Here is a tiny trained network, its code and every weight. The questions are about switching its units off for an input and a class, where a switched-off unit gives its printed mean instead of its output.

import numpy as np


def w(rows, s, z=0):
    codes = np.array(rows[::2]) - 128.0
    scale = np.full(codes.shape[1], s)
    scale[-1] = z or s
    return codes * scale


def f(y):
    return y / 2 * (1 + np.tanh(0.7978845608 * (y + 0.044715 * y**3)))


def log_softmax(a):
    a = a - a.max(-1, keepdims=True)
    return a - np.log(np.exp(a).sum(-1, keepdims=True))


def net(x, mask):
    res = np.array(x, float).reshape(1, 7) / 4 @ E
    y = f(res @ A[0][:, :-1].T + A[0][:, -1])
    res = res + np.where(mask, y, B[0][:, -1]) @ B[0][:, :-1]
    return log_softmax(res[-1] @ U[:, :-1].T + U[:, -1])


A, B = {}, {}
E = w([
[107,150,111,124,119,117,139,103,131,126],'x0',
[224,128,32,111,126,170,103,82,182,235],'x1',
[130,117,132,131,129,132,123,141,113,146],'x2',
[68,10,138,101,82,237,161,23,117,113],'x3',
[153,120,134,123,120,138,144,145,134,104],'x4',
[172,54,72,145,95,35,64,91,53,56],'x5',
[103,141,104,131,132,127,125,119,111,141],'x6',
],0.013)
A[0] = w([
[71,85,140,132,118,82,102,123,74,56,97],'n0',
[172,174,72,107,117,216,146,123,191,217,164],'n1',
[134,136,140,63,148,69,140,128,93,130,93],'n2',
[112,214,129,120,152,111,129,151,151,134,182],'n3',
[239,79,11,139,117,107,102,68,118,162,34],'n4',
[168,121,93,128,85,94,106,99,123,163,133],'n5',
[87,107,128,131,116,45,127,176,45,62,240],'n6',
[139,155,112,113,173,167,103,145,117,136,120],'n7',
[37,190,146,126,144,183,158,175,128,114,169],'n8',
[142,138,128,104,147,146,119,137,119,110,96],'n9',
[37,177,211,139,117,187,166,199,129,122,253],'n10',
[146,131,130,124,116,191,144,112,175,172,52],'n11',
[74,8,148,106,110,235,144,29,119,115,175],'n12',
],0.014,0.0062)
B[0] = w([
[117,38,84,164,109,99,188,154,91,128,192],'n0',
[199,205,115,197,155,193,138,108,98,178,227],'n1',
[132,177,127,136,100,145,150,97,153,89,150],'n2',
[132,146,130,115,150,85,119,180,141,157,190],'n3',
[64,129,170,8,133,118,108,172,178,116,230],'n4',
[127,99,132,117,140,133,102,158,172,106,175],'n5',
[144,192,166,166,97,34,92,74,133,42,226],'n6',
[118,157,118,137,125,136,160,157,159,144,148],'n7',
[95,71,160,87,136,154,108,141,179,144,205],'n8',
[58,134,79,145,184,68,118,107,152,161,127],'n9',
[106,153,126,3,142,139,81,157,171,119,233],'n10',
[115,124,126,191,127,198,107,78,159,154,174],'n11',
[93,28,108,108,125,203,179,81,63,139,251],'n12',
],0.018,0.031)
U = w([
[132,163,185,34,166,120,56,209,180,107,253],'0',
[41,24,164,14,136,218,96,102,138,116,234],'1',
[240,195,121,185,201,153,92,212,141,198,72],'2',
[148,85,116,181,153,255,126,40,100,187,46],'3',
[174,149,153,204,89,56,87,121,107,52,20],'4',
[109,17,102,161,78,109,171,80,13,60,73],'5',
],0.007,0.0039)

Each question gives the input, the list of numbers given to net, and the class t.
The units are the neurons (one row each of A and B). Each row of codes is followed by its name. A weight is (code - 128) times the scale printed after its matrix; where a second scale follows, it is the last column's (A, B and U).
mask holds one flag per neuron, in row order. A switched-off neuron (its flag False) gives its mean, the last column of its row in B, instead of its output. The means were averaged over made-up inputs and are rounded, as every weight is.
A unit's drop is (log p(t) with every unit on - log p(t) with that unit switched off) / (log p(t) with every unit on - log p(t) with every unit switched off).
The circuit of an input: a set's keep is (log p(t) with only the set's units on - log p(t) with every unit switched off) / (log p(t) with every unit on - log p(t) with every unit switched off). Starting from the 12 units with the biggest drops (on a tie, the unit counted first), units are removed one at a time, each time the one whose removal leaves the highest keep (on an exact tie, the one counted first), for as long as the keep stays at least 0.8.
circuit, biggest first: the units of the circuit, biggest drop first
unit that matters most: the unit with the biggest drop
top k neurons: the k neurons with the biggest drops, biggest first
drop of u: that unit's drop, to one decimal
input [6,7,8,-4,6,-3,2], class 2: unit that matters most -> n1
input [-8,0,-4,-4,-4,1,3], class 4: circuit, biggest first -> [n10 n4 n12]
input [8,8,4,6,-8,0,-3], class 3: top 2 neurons -> [n1 n10]
input [6,0,3,-7,-8,-6,5], class 0: top 2 neurons -> [n10 n8]
input [3,1,3,-2,8,-2,6], class 2: circuit, biggest first -> [n4 n12]
input [2,0,-8,6,6,3,-3], class 5: circuit, biggest first -> [n10 n8]
input [-1,4,-2,5,-5,0,4], class 3: circuit, biggest first -> [n10 n1]
input [-7,0,6,-4,7,6,-2], class 4: circuit, biggest first -> [n10 n6]
input [-7,-1,-8,-2,-8,0,5], class 0: top 2 neurons -> [n12 n1]
input [6,0,3,-2,-8,2,-4], class 4: top 3 neurons -> [n10 n12 n4]
input [-3,-5,-2,-3,3,8,0], class 4: top 2 neurons -> [n6 n12]
input [6,0,5,-7,-6,4,-2], class 4: top 3 neurons -> [n10 n6 n8]
input [0,8,-1,-5,8,1,1], class 0: top 3 neurons -> [n4 n5 n0]
input [-6,6,4,4,-2,-1,-2], class 3: circuit, biggest first -> [n1]
input [-3,-8,3,-3,-4,1,-3], class 4: top 3 neurons -> [n6 n4 n0]
input [-4,1,-1,-5,-8,2,-4], class 0: top 2 neurons -> [n1 n12]
input [3,-3,-2,-1,0,6,-5], class 4: top 2 neurons -> [n12 n6]
input [-1,1,8,4,7,-8,8], class 3: top 3 neurons -> [n1 n4 n11]
input [-7,-8,-8,8,5,2,6], class 5: drop of n0 -> 0.4
input [0,7,-2,-5,1,7,2], class 0: drop of n12 -> 0.6
input [3,-5,-7,-1,4,-5,0], class 0: drop of n12 -> 1.1
